[[137 149 135 139 133 132 132 135 136 133 139 137 130 131 143]
 [135 143 135 145 133 132 132 134 131 130 139 136 144 138 140]
 [140 138 138 135 140 135 132 136 137 136 139 134 133 135 131]
 [134 141 133 131 132 130 137 131 131 133 153 139 133 131 133]]
:
[[134 141 133 131 132 130 137 131 131 133 153 139 133 131 133]
 [135 143 135 145 133 132 132 134 131 130 139 136 144 138 140]
 [137 149 135 139 133 132 132 135 136 133 139 137 130 131 143]
 [140 138 138 135 140 135 132 136 137 136 139 134 133 135 131]]

[[116 149 133 151]
 [117 149 133 153]
 [114 153 135 155]]
:
[[114 153 135 155]
 [116 149 133 151]
 [117 149 133 153]]

[[138 127 122 136 139 117 129]
 [ 98 131 147 120 114 142 134]
 [130 129 129 128 122 126 125]
 [126 129 132 124 119 128 124]
 [122 127 132 119 116 135 124]
 [134 127 122 132 136 124 130]]
:
[[ 98 131 147 120 114 142 134]
 [122 127 132 119 116 135 124]
 [126 129 132 124 119 128 124]
 [130 129 129 128 122 126 125]
 [134 127 122 132 136 124 130]
 [138 127 122 136 139 117 129]]

[[127 127 129 129 126 128 127 125 127 129 127 128 129 129 127]
 [119 119 138 136 117 120 120 106 135 125 118 130 127 131 134]]
:
[[119 119 138 136 117 120 120 106 135 125 118 130 127 131 134]
 [127 127 129 129 126 128 127 125 127 129 127 128 129 129 127]]

[[118 143 120 112 140 143 128 142 129 121 129 108 121 129 129]
 [117 143 121 111 139 143 128 143 129 121 129 109 121 129 129]
 [141 114 135 147 116 114 128 114 127 135 127 152 135 127 126]
 [126 138 127 124 128 138 149 138 108 127 109 125 127 109 102]]
:
[[117 143 121 111 139 143 128 143 129 121 129 109 121 129 129]
 [118 143 120 112 140 143 128 142 129 121 129 108 121 129 129]
 [126 138 127 124 128 138 149 138 108 127 109 125 127 109 102]
 [141 114 135 147 116 114 128 114 127 135 127 152 135 127 126]]

[[151 139 108 149]
 [116 158 151 112]
 [119 131 122 124]
 [127 117 131 137]
 [133 143 110 147]
 [120 111 141 138]
 [149 128 131 105]]
:
[[116 158 151 112]
 [119 131 122 124]
 [120 111 141 138]
 [127 117 131 137]
 [133 143 110 147]
 [149 128 131 105]
 [151 139 108 149]]

[[130 151 134 122 134 104 122]
 [119 107 128 137 128 155 137]
 [157 137 105 123 106 138 124]]
:
[[119 107 128 137 128 155 137]
 [130 151 134 122 134 104 122]
 [157 137 105 123 106 138 124]]
---
[[124 111]
 [116 133]
 [111 124]
 [102 153]
 [125 145]
 [129 130]
 [144 133]
 [127 109]
 [123 108]]
:
[[102 153]
 [111 124]
 [116 133]
 [123 108]
 [124 111]
 [125 145]
 [127 109]
 [129 130]
 [144 133]]

[[138 134 149 136]
 [130 130 126 132]
 [129 124 126 132]
 [126 119 123 129]
 [123 139 119 124]
 [125 115 120 123]
 [121 157 117 122]]
:
[[121 157 117 122]
 [123 139 119 124]
 [125 115 120 123]
 [126 119 123 129]
 [129 124 126 132]
 [130 130 126 132]
 [138 134 149 136]]

[[133 133 132 134]
 [108 110 115 113]
 [106 107 108 106]
 [152 153 150 154]
 [117 118 118 118]]
:
[[106 107 108 106]
 [108 110 115 113]
 [117 118 118 118]
 [133 133 132 134]
 [152 153 150 154]]

[[122 111 111 137 145 145 129 134]
 [112 133 149 107 108 118 146 140]
 [113 119 133 119 124 132 141 142]
 [111 114 126 123 131 138 141 143]
 [144 117  98 154 157 143 109 116]]
:
[[111 114 126 123 131 138 141 143]
 [112 133 149 107 108 118 146 140]
 [113 119 133 119 124 132 141 142]
 [122 111 111 137 145 145 129 134]
 [144 117  98 154 157 143 109 116]]

[[107 118 130 115]
 [137 119 122 126]
 [146 136 123 133]
 [130 110 122 113]
 [120 112 124 116]
 [142 128 122 128]]
:
[[107 118 130 115]
 [120 112 124 116]
 [130 110 122 113]
 [137 119 122 126]
 [142 128 122 128]
 [146 136 123 133]]

[[139 133 145 142 146 127 133]
 [128 135 151 132 143 138 139]
 [138 134 145 141 141 137 132]]
:
[[128 135 151 132 143 138 139]
 [138 134 145 141 141 137 132]
 [139 133 145 142 146 127 133]]

[[155 154 109 109 109 155 109]
 [124 125 128 128 128 124 128]
 [140 140 118 118 118 140 118]
 [136 136 120 120 120 136 120]]
:
[[124 125 128 128 128 124 128]
 [136 136 120 120 120 136 120]
 [140 140 118 118 118 140 118]
 [155 154 109 109 109 155 109]]
